Below is a small trained network, with its code and all its weights. Each question gives an input and a target symbol and asks what happens when units are switched off, that is, made to give their printed mean instead of their output.

import numpy as np


def w(rows, s, z=0):
    codes = np.array(rows[::2]) - 128.0
    scale = np.full(codes.shape[1], s)
    scale[-1] = z or s
    return codes * scale


def f(y):
    return np.maximum(y, 0)


def softmax(a):
    e = np.exp(a - a.max(-1, keepdims=True))
    return e / e.sum(-1, keepdims=True)


def log_softmax(a):
    a = a - a.max(-1, keepdims=True)
    return a - np.log(np.exp(a).sum(-1, keepdims=True))


def net(x, mask):
    ids = ['αγδεθμτω'.index(c) for c in x.split()]
    T = len(ids)
    res = E[ids] + P[:T]
    r = res
    for j in range(3):
        rows = slice(3 * j, 3 * j + 3)
        q, k, v = (r @ M[0][rows].T for M in (Q, K, V))
        z = softmax(np.where(np.tri(T) > 0, q @ k.T / 3**0.5, -1e9)) @ v
        o = O[0][rows]
        res = res + np.where(mask[j], z, o[:, -1]) @ o[:, :-1]
    y = f(res @ A[0][:, :-1].T + A[0][:, -1])
    res = res + np.where(mask[3:19], y, B[0][:, -1]) @ B[0][:, :-1]
    return log_softmax(res[-1] @ U[:, :-1].T + U[:, -1])


Q, K, V, O, A, B = {}, {}, {}, {}, {}, {}
E = w([
[178,200,128,99],'α',
[179,206,133,102],'γ',
[182,213,136,79],'δ',
[146,211,116,177],'ε',
[26,82,253,118],'θ',
[119,200,83,62],'μ',
[187,53,138,190],'τ',
[231,105,193,50],'ω',
],0.017)
P = w([
[186,86,24,183],'0',
[200,177,97,141],'1',
[185,170,101,140],'2',
[176,173,119,134],'3',
[166,173,134,133],'4',
[154,166,144,131],'5',
[143,165,157,126],'6',
[133,161,169,123],'7',
[120,157,180,120],'8',
[112,156,192,116],'9',
[103,159,207,114],'10',
[93,159,220,110],'11',
[86,159,234,108],'12',
[79,159,246,102],'13',
],0.013)
Q[0] = w([
[153,131,162,115],'H0',
[81,77,113,106],'H0',
[133,151,102,132],'H0',
[72,52,101,215],'H1',
[67,62,105,190],'H1',
[170,222,105,104],'H1',
[91,6,72,140],'H2',
[87,165,97,186],'H2',
[76,117,37,116],'H2',
],0.021)
K[0] = w([
[82,134,142,126],'H0',
[151,149,98,159],'H0',
[134,109,136,100],'H0',
[196,137,65,132],'H1',
[191,146,52,102],'H1',
[89,95,208,118],'H1',
[250,113,100,121],'H2',
[97,139,84,96],'H2',
[195,154,42,149],'H2',
],0.02)
V[0] = w([
[176,74,146,77],'H0',
[117,81,118,171],'H0',
[152,118,125,136],'H0',
[156,164,123,84],'H1',
[184,149,200,106],'H1',
[76,222,111,98],'H1',
[87,149,66,91],'H2',
[147,100,138,4],'H2',
[184,91,164,172],'H2',
],0.015)
O[0] = w([
[155,74,191,60,131],'H0',
[50,129,130,109,29],'H0',
[124,96,122,115,124],'H0',
[162,88,133,106,197],'H1',
[105,45,160,128,245],'H1',
[253,127,99,134,190],'H1',
[127,199,163,51,135],'H2',
[132,123,22,37,182],'H2',
[138,78,108,197,81],'H2',
],0.012,0.011)
A[0] = w([
[22,222,204,95,152],'N0',
[186,48,107,174,26],'N1',
[189,191,204,173,106],'N2',
[189,154,186,99,5],'N3',
[63,54,117,175,194],'N4',
[155,81,168,235,179],'N5',
[163,117,2,117,74],'N6',
[123,40,84,199,68],'N7',
[188,92,205,131,109],'N8',
[124,122,218,142,155],'N9',
[177,203,189,121,46],'N10',
[77,59,169,236,133],'N11',
[127,203,101,168,133],'N12',
[164,241,197,136,93],'N13',
[68,114,171,91,59],'N14',
[123,156,107,81,94],'N15',
],0.0086,0.011)
B[0] = w([
[149,143,168,254,187],'N0',
[78,213,180,167,196],'N1',
[124,114,97,139,220],'N2',
[43,156,101,154,226],'N3',
[157,175,121,48,197],'N4',
[31,44,87,112,246],'N5',
[107,86,225,151,223],'N6',
[99,174,178,109,180],'N7',
[131,172,120,163,249],'N8',
[96,123,111,85,181],'N9',
[71,139,77,99,223],'N10',
[216,190,144,133,196],'N11',
[132,58,179,54,160],'N12',
[80,149,106,128,234],'N13',
[160,55,153,131,153],'N14',
[102,90,124,163,203],'N15',
],0.0089,0.011)
U = w([
[160,84,111,145,237],'α',
[244,157,173,135,102],'γ',
[130,124,138,125,33],'δ',
[120,170,108,92,215],'ε',
[125,185,176,144,31],'θ',
[113,85,175,103,134],'μ',
[162,126,143,132,80],'τ',
[59,103,104,126,3],'ω',
],0.011,0.0045)

Each question gives the input, a string of symbols that net reads in full, and the target symbol t.
The units are the heads (3 rows each of Q, K, V and O) and the neurons (one row each of A and B). Each row of codes is followed by its name. A weight is (code - 128) times the scale printed after its matrix; where a second scale follows, it is the last column's (O, A, B and U).
mask holds one flag per unit, heads first, then neurons. A switched-off unit (its flag False) gives its mean, the last column of its rows in O or B, instead of its output. The means were averaged over made-up inputs and are rounded, as every weight is.
A unit's drop is (log p(t) with every unit on - log p(t) with that unit switched off) / (log p(t) with every unit on - log p(t) with every unit switched off).
The circuit of an input: a set's keep is (log p(t) with only the set's units on - log p(t) with every unit switched off) / (log p(t) with every unit on - log p(t) with every unit switched off). Starting from the 12 units with the biggest drops (on a tie, the unit counted first), units are removed one at a time, each time the one whose removal leaves the highest keep (on an exact tie, the one counted first), for as long as the keep stays at least 0.8.
units of the circuit, in order: the units of the circuit, biggest drop first
unit that matters most: the unit with the biggest drop
k most important neurons: the k neurons with the biggest drops, biggest first
heads that matter: for each layer, one digit per head in row order, 1 if its drop is at least 0.15 and else 0, layers parted by /
input δ μ μ μ ω ω τ, target μ: unit that matters most	H2
input μ μ τ α δ, target θ: heads that matter	010
input ω ω μ, target μ: units of the circuit, in order	[H1, H0]
input δ θ ε ε γ, target α: heads that matter	001
input θ ε ε ε ω, target θ: units of the circuit, in order	[H1, N0]
input α γ μ γ μ γ μ ω δ ω ε μ, target μ: heads that matter	010
input δ ω ε, target μ: 2 most important neurons	[N5, N9]
input δ δ μ μ μ δ ε δ μ τ, target θ: units of the circuit, in order	[N1, H2]
input ω ω δ α μ τ, target θ: units of the circuit, in order	[N1, H2, N7]
input δ α μ μ τ ε ε, target θ: 2 most important neurons	[N0, N11]
input μ ω γ, target μ: heads that matter	110
input μ μ τ μ, target θ: units of the circuit, in order	[N0, H1]
input δ α α, target γ: heads that matter	010
input ε τ μ, target θ: heads that matter	011
input τ δ δ α δ τ α ω μ γ, target μ: heads that matter	010
input μ δ ω μ ε, target μ: heads that matter	110
input θ ω μ μ γ μ μ δ, target θ: heads that matter	110
input δ ω μ μ μ μ τ α ε, target θ: units of the circuit, in order	[H2]
input ω τ ε ω μ α, target μ: heads that matter	110
input μ γ μ γ μ θ ε α, target α: 2 most important neurons	[N1, N3]
input ε τ τ ω δ ε θ δ μ ε μ τ θ, target θ: units of the circuit, in order	[H1]
input θ μ γ δ δ τ α, target θ: units of the circuit, in order	[H1, N0]
